Here is a tiny trained network, its code and every weight. The questions are about switching its units off for an input and a target symbol, where a switched-off unit gives its printed mean instead of its output.

import numpy as np


def w(rows, s, z=0):
    codes = np.array(rows[::2]) - 128.0
    scale = np.full(codes.shape[1], s)
    scale[-1] = z or s
    return codes * scale


def norm(h):
    return h / np.sqrt((h * h).mean(-1, keepdims=True) + 1e-5)


def f(y):
    return y / 2 * (1 + np.tanh(0.7978845608 * (y + 0.044715 * y**3)))


def softmax(a):
    e = np.exp(a - a.max(-1, keepdims=True))
    return e / e.sum(-1, keepdims=True)


def log_softmax(a):
    a = a - a.max(-1, keepdims=True)
    return a - np.log(np.exp(a).sum(-1, keepdims=True))


def net(x, mask):
    ids = ['αβγδζηθλμξπστφψω'.index(c) for c in x.split()]
    T = len(ids)
    res = E[ids] + P[:T]
    u = 0
    for l in range(2):
        r = norm(res)
        for j in range(3):
            rows = slice(2 * j, 2 * j + 2)
            q, k, v = (r @ M[l][rows].T for M in (Q, K, V))
            z = softmax(np.where(np.tri(T) > 0, q @ k.T / 2**0.5, -1e9)) @ v
            o = O[l][rows]
            res = res + np.where(mask[u + j], z, o[:, -1]) @ o[:, :-1]
        u += 3
        y = f(norm(res) @ A[l][:, :-1].T + A[l][:, -1])
        res = res + np.where(mask[u : u + 4], y, B[l][:, -1]) @ B[l][:, :-1]
        u += 4
    return log_softmax(norm(res)[-1] @ U[:, :-1].T + U[:, -1])


Q, K, V, O, A, B = {}, {}, {}, {}, {}, {}
E = w([
[64,165,129,100,87],'α',
[146,195,169,110,183],'β',
[166,117,203,68,60],'γ',
[197,61,194,95,201],'δ',
[150,80,153,56,117],'ζ',
[131,209,110,182,156],'η',
[135,102,163,118,231],'θ',
[64,117,115,75,108],'λ',
[127,187,99,205,230],'μ',
[88,77,176,79,167],'ξ',
[165,119,159,84,253],'π',
[132,248,100,87,142],'σ',
[65,95,31,89,247],'τ',
[154,166,141,169,227],'φ',
[86,137,113,165,236],'ψ',
[143,192,56,103,154],'ω',
],0.015)
P = w([
[110,48,220,109,80],'0',
[155,239,95,110,145],'1',
[218,250,122,55,3],'2',
[140,206,73,35,95],'3',
[65,185,147,123,164],'4',
[94,174,78,159,205],'5',
[115,238,96,90,123],'6',
[83,117,90,59,142],'7',
[105,216,115,180,202],'8',
[156,147,136,102,121],'9',
[136,171,130,134,176],'10',
[139,219,128,162,203],'11',
],0.0083)
Q[0] = w([
[97,26,145,254,199],'L0H0',
[113,159,172,44,56],'L0H0',
[56,224,69,1,112],'L0H1',
[35,201,149,189,121],'L0H1',
[130,113,153,101,143],'L0H2',
[104,96,85,142,83],'L0H2',
],0.0083)
K[0] = w([
[118,197,207,190,109],'L0H0',
[156,157,125,2,141],'L0H0',
[127,187,188,148,93],'L0H1',
[11,194,130,221,120],'L0H1',
[62,187,193,70,59],'L0H2',
[189,172,254,184,210],'L0H2',
],0.0091)
V[0] = w([
[92,56,174,188,113],'L0H0',
[147,72,143,96,131],'L0H0',
[124,92,66,194,114],'L0H1',
[59,174,159,197,99],'L0H1',
[224,217,167,135,129],'L0H2',
[236,2,124,121,175],'L0H2',
],0.0084)
O[0] = w([
[140,152,134,136,11,2],'L0H0',
[99,80,118,144,201,94],'L0H0',
[77,63,148,143,118,57],'L0H1',
[221,107,188,115,162,124],'L0H1',
[156,115,128,124,140,188],'L0H2',
[144,88,138,130,42,34],'L0H2',
],0.011,0.0071)
A[0] = w([
[122,123,133,254,199,253],'L0N0',
[185,146,41,187,101,129],'L0N1',
[158,152,173,136,140,152],'L0N2',
[140,71,170,217,159,65],'L0N3',
],0.01,0.0024)
B[0] = w([
[112,148,77,2,81,254],'L0N0',
[132,180,113,89,8,140],'L0N1',
[133,15,11,151,52,163],'L0N2',
[37,229,161,206,199,118],'L0N3',
],0.0075,0.0066)
Q[1] = w([
[190,117,102,157,121],'L1H0',
[116,114,199,212,82],'L1H0',
[59,130,113,185,137],'L1H1',
[138,11,163,132,174],'L1H1',
[98,201,94,1,223],'L1H2',
[174,172,178,69,122],'L1H2',
],0.0099)
K[1] = w([
[65,119,159,123,176],'L1H0',
[195,90,106,94,176],'L1H0',
[124,126,66,181,180],'L1H1',
[126,105,107,125,208],'L1H1',
[144,60,118,219,110],'L1H2',
[50,119,170,254,177],'L1H2',
],0.014)
V[1] = w([
[225,79,36,139,164],'L1H0',
[74,255,94,196,66],'L1H0',
[98,114,111,143,241],'L1H1',
[135,133,98,172,194],'L1H1',
[132,76,190,195,98],'L1H2',
[243,179,169,197,185],'L1H2',
],0.0099)
O[1] = w([
[134,46,26,82,96,115],'L1H0',
[186,134,107,212,162,252],'L1H0',
[178,213,86,127,87,246],'L1H1',
[158,156,125,135,130,198],'L1H1',
[144,76,119,122,235,25],'L1H2',
[253,141,172,65,174,66],'L1H2',
],0.012,0.0041)
A[1] = w([
[109,156,129,103,173,209],'L1N0',
[185,141,141,146,164,137],'L1N1',
[128,126,178,8,80,250],'L1N2',
[60,177,147,136,127,45],'L1N3',
],0.015,0.0018)
B[1] = w([
[65,185,21,116,96,253],'L1N0',
[127,135,41,181,234,223],'L1N1',
[225,174,86,200,162,192],'L1N2',
[130,2,126,91,130,210],'L1N3',
],0.0069,0.0058)
U = w([
[120,155,146,95,137,126],'α',
[158,88,105,65,117,157],'β',
[91,186,180,106,152,61],'γ',
[110,80,68,101,128,73],'δ',
[82,81,36,179,81,120],'ζ',
[156,98,111,102,216,74],'η',
[102,108,81,110,139,7],'θ',
[67,134,119,120,140,169],'λ',
[116,156,113,192,156,75],'μ',
[97,97,89,125,122,181],'ξ',
[92,197,115,10,61,159],'π',
[100,154,142,90,149,194],'σ',
[53,173,130,133,117,190],'τ',
[122,99,74,132,164,253],'φ',
[139,152,93,237,144,19],'ψ',
[120,162,48,122,132,201],'ω',
],0.011,0.0025)

Each question gives the input, a string of symbols that net reads in full, and the target symbol t.
The units are the heads (2 rows each of Q, K, V and O) and the neurons (one row each of A and B). Each row of codes is followed by its name. A weight is (code - 128) times the scale printed after its matrix; where a second scale follows, it is the last column's (O, A, B and U).
mask holds one flag per unit, layer by layer, with each layer's heads first. A switched-off unit (its flag False) gives its mean, the last column of its rows in O or B, instead of its output. The means were averaged over made-up inputs and are rounded, as every weight is.
A unit's drop is (log p(t) with every unit on - log p(t) with that unit switched off) / (log p(t) with every unit on - log p(t) with every unit switched off).
The circuit of an input: a set's keep is (log p(t) with only the set's units on - log p(t) with every unit switched off) / (log p(t) with every unit on - log p(t) with every unit switched off). Starting from the 12 units with the biggest drops (on a tie, the unit counted first), units are removed one at a time, each time the one whose removal leaves the highest keep (on an exact tie, the one counted first), for as long as the keep stays at least 0.8.
circuit, biggest first: the units of the circuit, biggest drop first
most important unit: the unit with the biggest drop
top k neurons: the k neurons with the biggest drops, biggest first
k most important neurons of layer l: the k neurons of layer l with the biggest drops, biggest first
which heads matter: for each layer, one digit per head in row order, 1 if its drop is at least 0.15 and else 0, layers parted by /
drop of u: that unit's drop, to one decimal
input ω μ φ ω φ τ φ ω φ θ φ, target π: most important unit : L0N0
input φ φ ζ δ ξ, target η: circuit, biggest first : L0H2; L1H2; L0H0
input ω φ τ ψ, target π: circuit, biggest first : L1H2; L1H0
input φ ω φ, target η: circuit, biggest first : L0H2; L0H0; L1H1
input φ ψ φ ω δ σ σ η, target η: which heads matter : 101 / 001
input τ π τ τ τ ω φ σ ω γ, target ζ: circuit, biggest first : L1H2; L0H2; L0N0
input ω τ τ ω τ φ ω β, target π: circuit, biggest first : L1H2; L1H0
input φ ζ σ, target η: circuit, biggest first : L0H2; L0H0; L1H2; L1H1
input ω φ ω μ τ φ τ ψ μ ψ τ ω, target π: which heads matter : 000 / 001
input μ τ ω φ φ θ ω μ β ξ, target ψ: which heads matter : 111 / 100
input φ σ π, target η: top 2 neurons : L0N3; L0N2
input ω μ λ ξ η, target π: circuit, biggest first : L0N0; L1H2
input μ ξ π φ, target ψ: 3 most important neurons of layer 0 : L0N3; L0N0; L0N2
input ω μ φ τ ξ, target π: which heads matter : 000 / 011
input ψ φ μ, target ψ: circuit, biggest first : L0N3; L0H0; L1H0; L0H2
input φ δ ω ω η ξ β, target η: most important unit : L0H2
input μ φ ζ σ μ ω τ θ, target ψ: 2 most important neurons of layer 0 : L0N3; L0N0
input ω μ ω ζ ω φ θ φ δ μ φ ψ, target π: top 2 neurons : L0N0; L1N1
input φ ω ω, target η: drop of L0H2 : 1.1
input ω ω φ η λ μ ξ μ λ, target π: circuit, biggest first : L1H2
input ω ω τ σ ω ω σ ξ φ δ ω λ, target π: drop of L0H2 : 0.0
input φ τ ξ, target η: drop of L1H2 : 1.0
